(in the rows, 128 means zero)
Each row of numbers stands for one thing and depends on some of the facts below. Use the named rows to name the rest.

Facts:
badi | Σ kigen
bakla | Σ fleplol
batrar | Δ trone, bakla | λ kluflos, durol | Σ nibivo
bibrar | λ draple | Σ plotrefi
boge | Σ pekor
bralem | λ stapar, kidri, getis, steras | Σ fotru
braplobun | Δ rava | Σ ploklom
briples | Δ trasti | λ tastir | Σ lonu
brugu | Δ rava | λ skuvin | Σ travem
brutre | Σ gelobe
buvuk | λ kuvamik | Σ sutu
dadak | Σ ploklom
dages | Σ kegros
didul | Σ getis
draflus | Δ rava, drifon
draple | λ tastir, getis | Σ drezan
dreplal | λ kluflos | Σ feper
drezan | Σ kliska
drifon | Δ rava | λ suses
drimo | Σ kuvamik
drodrutim | Δ gada | Σ plotrefi
drolirum | Σ tredan
drurok | λ lakar, stunam | Σ lesadem
durol | Σ gelobe
duvon | λ kedrom, trakekla | Σ flovum
feper | λ kidri | Σ trivo
flabrimas | Σ trivo
flego | Σ flovum
fleplol | Δ nemum | λ kegraste, draple | Σ getis
flofis | Σ drezan
flosuske | Δ radrakle | λ drimo | Σ ploklom
flovum | Δ kogel | λ suses
flozos | Σ feper
folok | λ kidri, pligir | Σ stolil
fotru | Δ zoklik | Σ nibivo
fozam | Σ fleplol
fudager | λ pekor | Σ flovum
gada | Σ pekor
gagoflek | Σ lesadem
gatre | Δ kogel | Σ lesadem
getis | Δ drodrutim, trasti | λ tristes
gotraskel | λ kluflos | Σ getis
gresavik | Δ dreplal | Σ vokin
gribusko | λ nabri | Σ fotru
griste | Δ brugu | Σ tapu
grobim | Δ briples, dages | λ briples | Σ getis
grodu | Δ kofon | Σ kliska
grupes | Δ stedur | λ trasti | Σ fotru
kedrom | Σ kliska
kegraste | Δ kligi, nabri | Σ kegros
kegros | λ braplobun | Σ getis
kenan | Δ flovum | λ kluflos | Σ vokin
kestan | Σ ploklom
kidri | λ kuvamik | Σ draflus
kigen | λ draple | Σ trivo
kipli | Δ kligi, gada | λ dreplal, tristes | Σ fleplol
kitrek | λ plotrefi | Σ plotrefi
klafe | Σ stolil
klibres | Δ drolirum | Σ kigen
kligi | Δ brugu | λ pozo, feper | Σ getis
kliska | λ dreplal
kluflos | Δ grupes, kestan | Σ drurok
kogel | Δ rava | Σ kliska
kuvamik | Δ kipli | λ dreplal, kluflos | Σ getis
lakar | Σ feper
lesus | Σ kigen
lonu | Σ trivo
lusos | λ pusok | Σ travem
mefun | λ stapar | Σ sutu
nabri | λ draple | Σ fotru
nemum | Δ getis | λ kedrom, kogel | Σ grodu
nenes | Σ nibivo
netruk | Σ grodu
nezul | Σ tapu
nibivo | Δ gada
nikel | Δ drezan | Σ staso
niske | λ tristes | Σ kuvamik
nugu | Δ stunam | Σ feper
nustas | Δ truloris | λ trone | Σ plotrefi
padrik | Δ drurok, trasti | Σ flovum
pedi | Δ boge | Σ pusok
pekor | Σ drifon
piganon | Σ trivo
plabram | Σ stunam
plaguval | Δ niske | Σ drolirum
pligir | Σ kofon
plivi | Δ rava | Σ durol
ploklom | Σ tredan
plotrefi | Σ tredan
pozo | Σ feper
pusok | λ tapu, kidri | Σ gelobe
radrakle | λ kluflos | Σ ploklom
rava | Σ getis
revar | λ nenes | Σ kofon
riplil | Σ lonu
rofleklo | Δ tunuk, drimo | Σ drurok
ruplon | Σ sutu
skagasen | Δ brugu | λ kegraste | Σ flovum
skudin | Δ kegraste, getis | Σ gatre
skuflolur | Δ dreplal | Σ plotrefi
skuvin | Δ brugu | λ tristes | Σ fleplol
stapar | Σ valon
staso | Δ flego | λ briples, tristes | Σ draflus
stedur | Σ fotru
steras | Δ nabri, rava, drezan | λ fleplol, pligir | Σ fotru
stoba | Δ boge | Σ drezan
stokodan | Σ kuvamik
stolil | λ folok | Σ tredan
stuflim | Δ gresavik, rava | λ suses | Σ flego
stunam | Δ drodrutim, getis | Σ flovum
suses | Σ stunam
sutu | Δ pedi | λ kegraste
tafler | Δ gagoflek, tastir, kitrek, nugu | Σ brutre
tapu | Δ steras | Σ gelobe
tastir | Δ nezul, getis | Σ lesadem
tifludom | Σ kigen
trakekla | λ kedrom | Σ travem
trasti | Δ rava | λ kluflos | Σ gagoflek
tratro | Δ flovum | Σ travem
travem | λ kluflos | Σ draflus
tredan | λ pekor
trifeflu | Σ feper
tristes | Δ nugu | λ dreplal | Σ sutu
trivo | λ kliska, skudin
trone | λ trasti, draple | Σ fleplol
truloris | Σ stunam
tunuk | Δ gatre | λ plivi | Σ valon
vagras | λ lesus, kipli | Σ trivo
valon | Σ kofon
vigru | λ lesus, tristes | Σ valon
vigu | Δ lesadem, dreplal | Σ ploklom
vofla | Δ kligi | Σ feper
vogak | Σ stolil
vokin | Σ kofon
voskun | Δ gada, nemum | Σ nibivo
zoklik | Δ kestan, nemum | Σ flabrimas
zuga | Δ buvuk | Σ grodu

Named rows:
trivo: [119 136 111 132 136 129 136 114 130 125 118 132 134 129 139 136 132 181
 125 112 139 125  97 122 130 119 143 141 130 116 134 121 137 136 135]
kedrom: [139 115 125 129 130 124 120 131 145 135 128  85 127 131 134 124 134 123
 122 123  95 135 132 150 136 130 122 124 106 125 146 130 128 135 124]
ruplon: [143 118 127 128 135 131 116 134 147 133 120  93 124 133 142 144 136 132
 114 126 106 132 132 149 140 118 138 126 116 114 133 133 129 133 130]
trasti: [ 93  83  78 151  75 124 173  91 108 110 103 178 117 141 124 178 148 164
 150 103 129 131 111 155 157  65 144 128 145 181  93 102 118 118 149]
briples: [144 141 112 147 133 132 127 114 134 112 102 148 132 111 120 134 124 166
 130  94 173 103  94 122 142 111 140  86 128 157 118 106 136 140 134]
gresavik: [159 114 120 136 132 125 117 143 114 131 107 112 122 125 124 141 136 121
 119 105 112 133 148 134 147 117 154 107 107 135 137 133 112 126 123]
kogel: [178  77 107 125 128 116 119 132 126 117 124 120 146 125 122 150 136 110
 121  98  88 135 135 157 159 122 143 102 117 133 122 135 113 145 130]
flovum: [124 109 115 138 130 113 138 134  94 102 118 164 149 129 117 130 133 159
 131  94 133 141 107 105 147 124 146 135 133 130 141 144 112 152 127]
tratro: [156 110 127 133 130 123 116 142 131 126 113 111 129 128 116 146 135 115
 123 107 110 138 143 134 153 120 151 112 114 129 133 142 113 138 123]
dages: [121 119 130 126 129 133 102 154 137 132 131 107 126 132 126 133 133 136
 105 136 118  98 148 152 134 118  99 131 124  97 112 134 124 124 145]
draple: [ 59 102 120 171 135 131  97  89 143 124  80 163 116 106 127 110 131 152
 151 140 139 150 105 153 112 156  60 108 140 151 126 115 116 158 107]
drezan: [141 120 113 125 135 124 121 128 134 149 117  99 126 134 138 140 139 127
 129 123  99 144 136 148 135 132 145 133 107 105 136 135 124 138 123]
kligi: [120 109 125 125 108 122 107 113 144 120 128 148 142 115 124 128 136 143
 122 118 198 101 146 113 132 121 104 138 148 143 168 133 118  97 144]
kestan: [181 104 139 141 134 140 127 161 153 130 117  96 126 138 149 141 148 171
 114 143 109 136 114 155 148 129 136 100 127 120 152 115 128 118 113]
ploklom: [168 111 126 130 137 136 131 154 138 139 113 109 129 139 151 156 150 165
 119 142 119 138 115 146 144 126 150 119 126  97 146 127 129 127 120]
radrakle: [ 98  94 123 167  82 136 173 124 155 112 119 130 114 153 125 149 152 229
 132 133 108 150  97 153 152  95 141 140 156 158 128  92 122 103 127]
mefun: [109 117 124 137 127 129 131 118 129 117 122 128 132 129 143 117 133 160
 123 116 126 128 106 131 128 122 108 136 128 135 149 119 133 134 129]
plotrefi: [170 112 126 130 138 135 130 154 137 140 114 110 130 139 149 156 150 163
 121 143 120 136 115 146 142 125 148 120 124  97 148 127 129 125 120]
nugu: [180 150 119 137 135 128 118 141 159 123 110  89 124 119 107 158 124 143
 117 105 151 101 121 135 158 100 187  88 107 141 114 126 133 136 134]
plaguval: [189 100 137 138 127 135 125 162 143 126 110 119 131 131 128 151 146 150
 120 128 128 132 125 142 159 121 149  92 129 130 150 124 120 118 116]
rofleklo: [158 113 122 129 131 126 116 142 127 130 111 117 128 129 123 150 137 119
 122 112 122 133 141 133 150 114 154 113 115 126 136 140 116 133 126]

Rows to name:
No name comes twice in this set of rows, the named rows included.
[114 132 158 121 101 155 120 102 190 136 130 205 152 129 100 130 118 148
 123  59 150 117 163  90 136 142  81 138 194  96  94 115 128 111 158] -> kipli
[126 115 122 136 131 130 142 129 122 125 117 144 136 134 153 127 143 182
 130 127 138 136  94 124 130 128 120 137 135 118 154 120 134 129 126] -> tredan
[ 87 108 107 145  99 129 156 109 104 106 101 163 114 142 128 176 143 165
 131 103 142 144 120 115 149  67 162 154 144 155 125 128 119 124 141] -> batrar
[117 128 109 118 132 112 152 126  92 117 140 134 148 134 159 103 138 162
 134 118 148 124  86 107 124 119 118 160 115 129 185 133 141 134 132] -> pusok
[160 118 120 128 131 127 121 143 122 134 108 120 125 129 128 152 139 115
 129 112 128 130 142 131 147 111 155 111 114 125 135 137 120 132 127] -> tafler
[157 119 114 126 131 121 122 136 125 144 110 119 128 130 121 148 140 110
 138 111 118 141 146 131 144 125 157 118 110 120 136 141 115 134 123] -> grodu
[ 75 102 107 160  79 119 162 107 128 108 112 147 116 143  90 156 137 177
 140  95 111 151 126 131 156  85 160 149 143 172 109 117 106 124 135] -> kenan
[125 125 134 132 132 146 131  95 145 138 119 156 133 127 147 110 125 160
 123  74  93 151 125 116 124 147 100 126 143 114 129 102 137 127 131] -> vigru
[158 116 119 132 134 125 118 147 114 133 105 117 124 126 124 151 138 124
 122 109 123 133 146 128 149 113 161 113 113 126 135 139 113 129 125] -> pedi
[ 73 122 107 139  76 126 167 115 121 119 127 182 128 150 100 153 139 185
 140  93 146 123 136 109 147  84 144 172 161 132 101 120 117 104 160] -> kuvamik
[138 111 134 126 138 137 112 132 140 120 115  93 119 132 155 156 135 124
 103 123 105 132 130 143 139 100 132 128 117 128 144 138 133 136 129] -> nenes

The same things again, as new rows of numbers:
Some rows with their names:
travem: [116 153 119 152 155 152 101  87  69 146 180 121 138 128 133 138  97 195
 112  95 113 137 150 130 120 138 136 144]
flozos: [126 111 102 109  99 103 115 151 171 120 129 154 128  96 120 113 131 125
 114 139 125 183  72 137  94 108 124 116]
dreplal: [146 121 124 128 180 155 100  85  89 104 131 125 144 156 173  76  60 185
  89  78 109 190  53 140  73 132 159 146]
kipli: [ 70 165 137 167 212 186 130 121  95 137 120 152 108 151  89 103  44 161
 167 118 132 160 168 157 116 148 156 138]
fozam: [100 115 121 148 103 163 149 136 143 152 104 157 131 130  69 104 112  81
 173 115 129 139 128 110 129 124 129 129]
skagasen: [125 173 128 110 155 157 155 124 165  92 121 126 117 122 143 149 108 113
 103 174 158  90 165 168 143 140 136 106]
grupes: [ 88 112 152 125 133 147 117  96 128 151 137 108 120 147 173 154 121 246
 167  85 139 129 165 178 110 102 129 182]
gribusko: [151 123 161  82  94 202 131 134 160 107 105 125 108 126 158 179  97 195
 142 144 175  91 167 169 123 116 126 153]
gotraskel: [ 96 153 129 155 167 186 106  86  80 156 157 134 126 138  90 119  76 183
 153  86 128 158 141 135 109 135 141 148]
lesus: [159 111 120 103 179 145 128 135 104 103 134 130 136 129 167 100  76 157
 101 124 125 206  65 139  97 124 144 151]
vokin: [133 118 115 139  94 106 139 133 133 135 144 132 137 111 131 130 149 117
 117 129 118 109 136 108 142 129 124 131]
valon: [136 113 116 130  91 102 147 137 134 142 141 138 143 114 138 126 150 109
 121 129 117 109 137 109 141 140 124 124]
niske: [ 98 161 122 147 155 222 121  91 113 148 117 140 128 141  85 127  34 166
 159  87 154 135 144 141 114 155 142 138]
fotru: [ 95  80 134 118  99  86 151 165 162 145 128 119 126 126 154 142 162 159
 162 141 128 111 148 150 136  97 118 165]
batrar: [117 143 139 126 131 160  95 100  91 143 189 127 116 117 118 142 124 222
 139 111 131 143 169 147 111 105 136 154]
vigu: [158 140 165  93 131  81 129 115 124 129 136 101  98 124  95 143 169  96
 149 126 119 125 106 102 145  92 120  87]
nezul: [133 113 114 165  88  95 119 172 120 127 108 124 135 129 122 130 140 116
 114 137 111  69 132 118 126 139 120 133]
lusos: [129 153 116 158 133 149 121  97  94 140 158 122 134 115 129 147 114 170
 109 112 122 126 142 136 123 131 125 140]
kliska: [136 142 131 149 187 164  97  85  67 134 159 117 139 144 154 124 132 170
 118 108 139 164 134 125 120 142 138 160]
getis: [112 138 131 159 197 174 138 138  76 106  80 102 130 165 137 126  35 159
 125 133 130  95 135 157 127 163 141 157]
flovum: [109 139 122 152  81 108 140  95 171 125 149 117 133 104 101 130 183 113
 111 110 108  61 135 130 122 114 118 103]

Name these rows:
No name comes twice in this set of rows, the named rows included.
[128  99 123 169 120  79 148 186 103 119 115 120 134 129 132 112 157 100
 122 166 108  96 124 121 137 130 124 148] -> stunam
[113 116 144 123 150  37 132 117 148 170  77  92 119 145 140 167 141 119
 160  86 119 127  93 126 161 114 107 105] -> kestan
[115 175 132 136 163 136 117  85 122 108 135 143 126 151 152 125  92 171
  95 115 115 104 169 155 119 160 147 119] -> brugu
[119 155 110 111 156 161  88 108 127 134 155 131 128 112 118 142  88 199
 114 110 138 156 113 158  96 132 137 122] -> vagras
[122 125 139 149 191 116 135 144  61 109 145 121 120 156 151  97 121 151
 126 153 104 132 145 137 127 134 148 158] -> skudin
[103 150 129 144  97 106 145 113 162 111 165 132 113 109  94 117 202 107
 118 137 118  78 152 136 122 105 117 104] -> stuflim
[116  80 140 145 234 126 174 111  33 130 157  81 153 165 208  89 102 163
 143 115 111 194 103 122 149 118 137 211] -> kluflos
[148 129 129 152 152 136 133  98  60 137 169 116 145 140 165 107  99 161
 110 104 105 158 132 110 134 138 140 163] -> durol
[139 142 178  99 120 192 157 121 161  71 107 122  89 138 171 150 109 174
 134 155 156  92 176 189 109 103 136 143] -> steras
[161 118 131 129 172 171 153 178  80  86  82  86 135 154 168 138  53 122
 106 181 150  90 117 149 133 154 130 156] -> tastir
[163 115 149 123 113  85 144 128 113 143 125 116 121 129 133 137 144  87
 146 123 116 153 106  91 154 115 119 115] -> plotrefi
[127 132 149 138 170 188 204 153 123  81  58 139 112 154 140 106  41  61
 146 174 153 144 133 150 142 154 145 142] -> kegraste
[ 67  99  98 118 161  71 133 167 173 131 122 124 136 109 133 120 146 134
 131 134 130 150  78 159 112 103 116 135] -> zoklik

The same things again, as new rows of numbers:
Some things and their rows:
kluflos: [131 119  90 136  88 167 115 178  75 155 152 106  96 215 120  10 111  79
 101 107 118 160 125 157 194 114 148  97  63 178 120 150  80  81 194 222
 104 168 158 151  51  85 216 113 139]
gotraskel: [104 157  91 130  86 146 105 154 114 170 144 143  94 137 102  53 107  82
 131 158 120 137 148 152 167 164 128 160 100 159 117 142 107  93 169 175
  74 153 102 103  42  72 194 142 158]
trasti: [140 155  84 134  70 150  84 169  99 181 176 109  92 182 134  53  91  99
 109 144 125 168 156 159 172 157 144 131  45 172  95 127  94  61 166 175
 117 181 131 126  58  82 167 147 154]
radrakle: [112 146 100 119  96 140  82 165 103 159 160 135 105 129 111  48 107  77
 123 153 112 141 154 162 167 155 136 156 101 164 117 147 119  85 168 165
  65 158 125  92  32  86 190 152 160]
stunam: [167 115  95 183  81 147  94 105  79 170 149 115 127 187 132  56  97  79
 118 148 173 122 131 191 105  82 150  94  92 144 161 104 130 121 105 166
 148 136 124 131 114 102 193 108 135]
truloris: [130 132  93 154  95 150  93 113 105 170 133 104 110 163 119  66 100  68
 140 147 167 122 137 138 125 118 155 108  93 124 134 131 160 113 113 151
  91 132 121 100  92 106 170 103 142]
brugu: [139 178  81 141  75 135  90 169 113 181 177 125 127 155 139  68  96 133
 145 142 123 158 166 143 175 165 159 148  56 153 101 118 118  64 153 115
  77 130 113 104  51  87 157 140 155]
kigen: [135 150 116 141  87 136 119 179 184 166 148  99 109 126 124  61 147 150
 161 121 151 148 188 182 162 125 132 140 140 161 103  96 163 120 122 129
  92 154 107 106  84 112 155 141 124]
draple: [131 147 122 129 111 162 134 178 162 164 143  91  99 176 118  46 157 137
 140 113 148 157 154 162 200 117 157 105  90 156  99  98 144  88 101 149
  86 163 146 127  56 113 163 117 123]
fleplol: [145 162 134 179  97 151 191 167 171 175 124 124 108 129 106  60 152 146
 149 142 163 143 170 195 164 126 142 145 106 153 121 109 147 108  91 135
 134 142 124 123  91 103 149 126 124]
vagras: [100 158 107 117  90 140  75 168 127 174 157 115 114 132 114  71 112 107
 149 141 126 145 169 158 149 146 129 150 115 155 107 123 135 101 153 147
  52 158  93  88  52  87 180 145 152]
nenes: [136 117 105 162  77 154 103 130  97 162 139  95 103 174 131  52 103  59
 126 141 160 125 132 135 124 110 158  98  78 132 135 131 161 113 116 170
  89 130 122 103  99 118 177  85 146]
gelobe: [152 135  81 174  76 119  93 114 115 164 139 115 109 152 139  57 110  76
 139 149 160 111 150 156 116 104 157 121 113 135 142 124 152 128 121 160
 112 125 120 105 101 115 179 113 136]
brutre: [150 133  82 171  76 123  88 114 118 166 132 120 103 158 141  58 113  77
 135 148 170 113 149 154 112 105 153 120 114 135 141 124 152 128 114 159
 110 130 122 108 100 117 179 112 136]
tratro: [140 145 105 156  97 156 109 127  89 178 133 110 121 156 125  69  88  80
 144 153 170 121 153 142 113 110 161 104  85 121 138 150 174 111 125 165
  93 128 132 116  97 106 171 108 147]
pozo: [134  98  80 132  94 166 136 167 107 157 134  95  91 139 111  29  91  49
 125 139 164 143 136 144 170 140 143 116 111 166 133 142 145 104 162 160
 119 152 140 132 112  85 177 114 153]
lakar: [129 109  98 158  78 157 100 130  86 163 142  84 109 163 134  56  97  62
 136 131 175 138 140 141 140 111 147  90  93 137 130 135 160 124 130 164
  90 129 124 108 118 113 170  88 136]
lusos: [131 128  75 123 107 141 124 157 127 166 125 120  93 121  98  46  93  57
 128 168 155 128 138 146 155 162 152 150 122 156 139 134 153  92 146 137
 113 150 130 122  83  76 172 137 167]
drifon: [166 161  71 184  58 113  78 119 117 189 156 111 104 141 157  87  78  85
 136 169 169 128 179 153  96 139 165 142  76 124 124 136 161 107 113 133
 134 137 114  96 118 113 138 139 147]
gatre: [163 157  96 170  85 135 106 134 102 177 129 125 116 157 143  60  97  98
 145 154 172 113 175 155 101  93 162 118  95 126 141 162 175 130 137 177
 111 130 135 131 104 118 179 127 135]
voskun: [132 137 123 181  98 146 108 151  87 172 154 101 113 162 112  80 103  60
 116 138 152 138 147 156  92 111 161 118  81 120 144 131 164 113 114 150
  94 135 123 105 104 101 189  90 158]

Rows to name:
No name comes twice in this set of rows, the named rows included.
[120 138 105 180 101 129 100 136 101 173 151  96 105 159 109  81 114  49
 124 133 164 145 152 145 115 116 160 118  97 113 144 132 152 118 110 140
  96 138 130  90  94 104 183  89 146] -> gada
[165 151  75 182  63 120  88 124 110 180 152 110 106 159 153  65  97  85
 131 151 168 130 167 155 110 122 164 123  77 134 128 130 146 110 118 154
 138 137 124 112 109 117 149 125 139] -> draflus
[126 161 135 139 103 160 129 180 169 168 137  95 107 138 119  68 154 132
 149 138 134 135 161 160 148 138 151 137  93 149 105  95 184  98  97 129
  58 153 109 106  60 111 158 125 151] -> gribusko
[142 103  74 135  83 135 131 187 137 156 140 108  87 112 114  24 101  70
 133 137 154 140 164 163 167 141 133 150 150 186 131 135 135 118 190 156
 137 157 124 137 108  86 179 143 151] -> feper
[162 137 109 185  63 138 113 169 111 165 141 116 107 156 152  53 108  86
 123 149 139 109 147 159  75 106 157 131  83 142 151 119 181 126 123 171
  96 123 106 112  98 125 179 105 159] -> fotru
[134 137  91 137 118 152 138 163 152 168 122 109  98 124 100  56 114  83
 145 158 160 133 147 150 160 151 157 139 119 151 128 123 170  95 121 126
 104 147 126 118  82  91 158 132 158] -> mefun
[146 106  90 135 110 165 152 168 133 152 127  91  86 161 110  34 127  80
 126 131 163 138 133 151 189 131 164 108  95 160 126 122 148  94 128 160
 120 151 157 146  93  96 165 106 141] -> stapar
[121 156 131 132 119 156 128 159 163 163 148 102 112 128 116  64 147 130
 143 137 138 143 170 173 182 136 148 135 110 152  94 106 168  92  92 128
  62 158 134  95  60 113 148 134 134] -> bibrar
[121 172 141 151 102 166 139 159 152 179 141 112 121 141 111  76 141 148
 159 143 152 147 166 172 159 131 145 128  88 138 105 107 159  95  92 135
  78 144 112 106  68 106 156 122 131] -> grobim
[121 141 107 155  77 143  64 101  93 173 148 104 120 176 130  79 105  75
 141 143 157 126 146 140 119 106 153 100  86 116 131 128 154 117 107 162
  63 133 110  88  85 117 180  97 136] -> trakekla
[159 152 111 167 110 142 154 161 164 169 131 115 113 130 121  62 135 130
 154 145 166 124 174 183 139 117 160 137 120 147 128 106 179 117  96 120
 124 138 132 128 100 116 151 133 139] -> sutu
[123 146  83 132  69 114  68 164 126 167 159 126 108 123 125  61 100  97
 148 137 130 136 178 168 131 135 122 160 141 165 124 128 128 124 171 158
  83 152  91 100  71  93 192 157 146] -> trivo
[172 119  71 160  93 134 144 167 117 155 131 120  90 157 120  23 105  72
 115 144 158 127 143 165 152 129 159 131 114 170 148 135 126 105 166 168
 157 147 153 154  99  86 189 134 149] -> tapu

